Here is a tiny trained network, its code and every weight. The questions are about switching its units off for an input and a target symbol, where a switched-off unit gives its printed mean instead of its output.

import numpy as np


def w(rows, s, z=0):
    codes = np.array(rows[::2]) - 128.0
    scale = np.full(codes.shape[1], s)
    scale[-1] = z or s
    return codes * scale


def norm(h):
    return h / np.sqrt((h * h).mean(-1, keepdims=True) + 1e-5)


def softmax(a):
    e = np.exp(a - a.max(-1, keepdims=True))
    return e / e.sum(-1, keepdims=True)


def log_softmax(a):
    a = a - a.max(-1, keepdims=True)
    return a - np.log(np.exp(a).sum(-1, keepdims=True))


def net(x, mask):
    ids = ['αβγδεθλξσω'.index(c) for c in x.split()]
    T = len(ids)
    res = E[ids] + P[:T]
    u = 0
    for l in range(3):
        r = norm(res)
        for j in range(2):
            rows = slice(3 * j, 3 * j + 3)
            q, k, v = (r @ M[l][rows].T for M in (Q, K, V))
            z = softmax(np.where(np.tri(T) > 0, q @ k.T / 3**0.5, -1e9)) @ v
            o = O[l][rows]
            res = res + np.where(mask[u + j], z, o[:, -1]) @ o[:, :-1]
        u += 2
    return log_softmax(norm(res)[-1] @ U[:, :-1].T + U[:, -1])


Q, K, V, O = {}, {}, {}, {}
E = w([
[133,151,103,169,94],'α',
[91,69,144,51,73],'β',
[119,160,86,124,197],'γ',
[128,141,87,128,73],'δ',
[183,105,149,248,136],'ε',
[139,120,107,147,87],'θ',
[116,193,251,83,193],'λ',
[137,156,88,101,26],'ξ',
[140,43,31,64,139],'σ',
[136,126,123,130,92],'ω',
],0.022)
P = w([
[251,88,180,109,115],'0',
[87,207,112,113,120],'1',
[180,114,166,103,127],'2',
[62,206,120,123,111],'3',
[166,114,170,115,132],'4',
[50,204,126,125,112],'5',
[154,117,173,115,140],'6',
[37,199,132,134,113],'7',
[149,110,178,118,142],'8',
[25,187,139,144,107],'9',
[145,108,186,126,136],'10',
[14,184,142,153,103],'11',
],0.014)
Q[0] = w([
[56,130,72,148,111],'0.h1',
[112,33,41,132,32],'0.h1',
[111,107,56,114,187],'0.h1',
[216,80,179,147,232],'0.h2',
[24,131,109,134,183],'0.h2',
[5,113,171,45,112],'0.h2',
],0.012)
K[0] = w([
[97,128,131,172,178],'0.h1',
[52,165,229,133,148],'0.h1',
[105,205,110,95,174],'0.h1',
[153,164,253,111,178],'0.h2',
[69,108,98,104,188],'0.h2',
[54,33,83,31,86],'0.h2',
],0.013)
V[0] = w([
[239,121,37,111,87],'0.h1',
[118,162,104,150,164],'0.h1',
[141,62,206,168,133],'0.h1',
[31,83,109,67,236],'0.h2',
[164,253,152,159,84],'0.h2',
[176,151,77,216,108],'0.h2',
],0.0073)
O[0] = w([
[201,135,147,190,24,189],'0.h1',
[137,86,65,108,116,97],'0.h1',
[32,83,220,120,119,142],'0.h1',
[155,179,1,137,233,2],'0.h2',
[202,30,190,205,42,202],'0.h2',
[41,70,194,103,126,169],'0.h2',
],0.006,0.0068)
Q[1] = w([
[168,71,166,189,80],'1.h1',
[145,142,64,71,71],'1.h1',
[85,218,134,103,33],'1.h1',
[2,160,55,100,32],'1.h2',
[162,103,156,133,101],'1.h2',
[94,120,165,75,137],'1.h2',
],0.014)
K[1] = w([
[118,199,151,62,97],'1.h1',
[101,54,101,117,59],'1.h1',
[43,4,185,187,3],'1.h1',
[15,60,83,30,136],'1.h2',
[144,109,151,162,70],'1.h2',
[50,170,202,162,182],'1.h2',
],0.014)
V[1] = w([
[71,131,164,146,142],'1.h1',
[102,142,161,88,206],'1.h1',
[126,2,88,207,185],'1.h1',
[171,202,152,48,59],'1.h2',
[254,164,55,212,47],'1.h2',
[168,4,25,119,97],'1.h2',
],0.0085)
O[1] = w([
[153,148,124,125,190,142],'1.h1',
[135,133,143,180,152,1],'1.h1',
[46,85,129,95,156,44],'1.h1',
[99,81,168,132,96,239],'1.h2',
[7,88,159,122,219,175],'1.h2',
[110,181,57,117,147,115],'1.h2',
],0.013,0.0057)
Q[2] = w([
[59,230,151,168,82],'2.h1',
[135,154,121,250,165],'2.h1',
[144,122,37,102,153],'2.h1',
[226,45,121,68,136],'2.h2',
[65,221,115,175,59],'2.h2',
[204,19,58,131,151],'2.h2',
],0.013)
K[2] = w([
[172,154,233,73,200],'2.h1',
[111,111,153,192,204],'2.h1',
[165,113,80,87,148],'2.h1',
[123,74,30,39,52],'2.h2',
[144,177,254,238,142],'2.h2',
[208,42,48,77,150],'2.h2',
],0.013)
V[2] = w([
[102,252,167,200,98],'2.h1',
[174,55,210,166,151],'2.h1',
[101,237,176,94,181],'2.h1',
[59,172,150,11,82],'2.h2',
[176,137,113,20,144],'2.h2',
[154,212,215,130,167],'2.h2',
],0.013)
O[2] = w([
[155,3,176,123,95,148],'2.h1',
[134,121,99,93,219,254],'2.h1',
[159,72,218,89,156,61],'2.h1',
[212,116,106,52,193,181],'2.h2',
[84,142,80,80,156,45],'2.h2',
[111,127,202,73,95,147],'2.h2',
],0.015,0.0095)
U = w([
[70,102,140,109,196,166],'α',
[207,175,186,134,175,84],'β',
[76,48,62,131,159,139],'γ',
[90,96,212,8,132,112],'δ',
[157,93,122,222,184,114],'ε',
[171,24,103,127,143,74],'θ',
[90,104,184,208,89,174],'λ',
[128,181,111,90,146,253],'ξ',
[118,63,93,89,85,52],'σ',
[223,153,124,132,31,46],'ω',
],0.012,0.0052)

Each question gives the input, a string of symbols that net reads in full, and the target symbol t.
The units are the heads (3 rows each of Q, K, V and O). Each row of codes is followed by its name. A weight is (code - 128) times the scale printed after its matrix; where a second scale follows, it is the last column's (O and U).
mask holds one flag per head, layer by layer. A switched-off head (its flag False) gives its mean, the last column of its rows in O, instead of its output. The means were averaged over made-up inputs and are rounded, as every weight is.
A unit's drop is (log p(t) with every unit on - log p(t) with that unit switched off) / (log p(t) with every unit on - log p(t) with every unit switched off).
The circuit of an input: a set's keep is (log p(t) with only the set's units on - log p(t) with every unit switched off) / (log p(t) with every unit on - log p(t) with every unit switched off). Starting from all 6 units, units are removed one at a time, each time the one whose removal leaves the highest keep (on an exact tie, the one counted first), for as long as the keep stays at least 0.8.
units of the circuit, in order: the units of the circuit, biggest drop first
which heads matter: for each layer, one digit per head in row order, 1 if its drop is at least 0.15 and else 0, layers parted by /
drop of u: that unit's drop, to one decimal
input θ ε θ θ ω ξ ω γ, target λ: units of the circuit, in order	(2.h2)
input β ξ γ, target α: which heads matter	11 / 11 / 11
input λ σ α λ θ ξ ω α, target δ: which heads matter	01 / 00 / 11
input θ γ ω, target δ: which heads matter	11 / 01 / 10
input α θ σ θ ω α β α, target ω: units of the circuit, in order	(1.h2 0.h2)
input ω θ ω ω ε δ, target λ: which heads matter	00 / 00 / 01
input ξ θ θ γ β, target ξ: units of the circuit, in order	(0.h2 2.h1)
input θ β ξ θ α θ λ σ θ θ ω ξ, target ξ: which heads matter	11 / 01 / 00
input γ ω ω γ θ α, target ε: units of the circuit, in order	(0.h2 2.h2 1.h2 0.h1)
input ξ β γ γ ω ε θ λ θ θ θ α, target δ: which heads matter	11 / 00 / 10
input γ σ β, target ξ: which heads matter	00 / 00 / 01
input ε ω θ γ ξ γ, target λ: units of the circuit, in order	(2.h2 0.h2)
input β λ λ θ ω ω λ θ θ θ ω ω, target δ: which heads matter	00 / 00 / 11
input ξ θ λ δ, target δ: units of the circuit, in order	(2.h2)
input ω ξ α θ, target γ: units of the circuit, in order	(1.h2 2.h1 0.h1)
input θ θ θ σ θ α, target ξ: which heads matter	00 / 00 / 00
input α θ θ θ α α γ λ β δ θ ω, target ω: which heads matter	11 / 01 / 00
input δ α λ θ ω β θ α, target ω: which heads matter	10 / 01 / 00
input δ γ θ λ α α β α λ λ σ γ, target ξ: units of the circuit, in order	(1.h2 0.h2)
input θ θ θ ξ θ α α ε σ, target γ: which heads matter	10 / 00 / 01
input β ξ ε θ, target λ: which heads matter	00 / 00 / 01
input θ θ α γ, target β: which heads matter	11 / 11 / 11
input δ θ ε θ σ ω ω ξ θ θ ω θ, target ξ: units of the circuit, in order	(0.h2)
input λ ε ω ω, target λ: which heads matter	00 / 01 / 01
input ω θ θ ω, target θ: units of the circuit, in order	(2.h2 1.h2 0.h2 2.h1)
input ε θ λ θ θ ω ω β, target ω: drop of 2.h1	0.2
input θ α θ θ λ ξ θ ξ λ ξ, target δ: drop of 2.h2	0.1
input λ λ ω β θ θ θ λ γ λ ω γ, target δ: drop of 1.h2	-0.3
input ξ ε γ ω ω ξ, target λ: drop of 2.h2	0.7
input ε θ ω θ ε β θ ω σ α, target ξ: units of the circuit, in order	(2.h1)
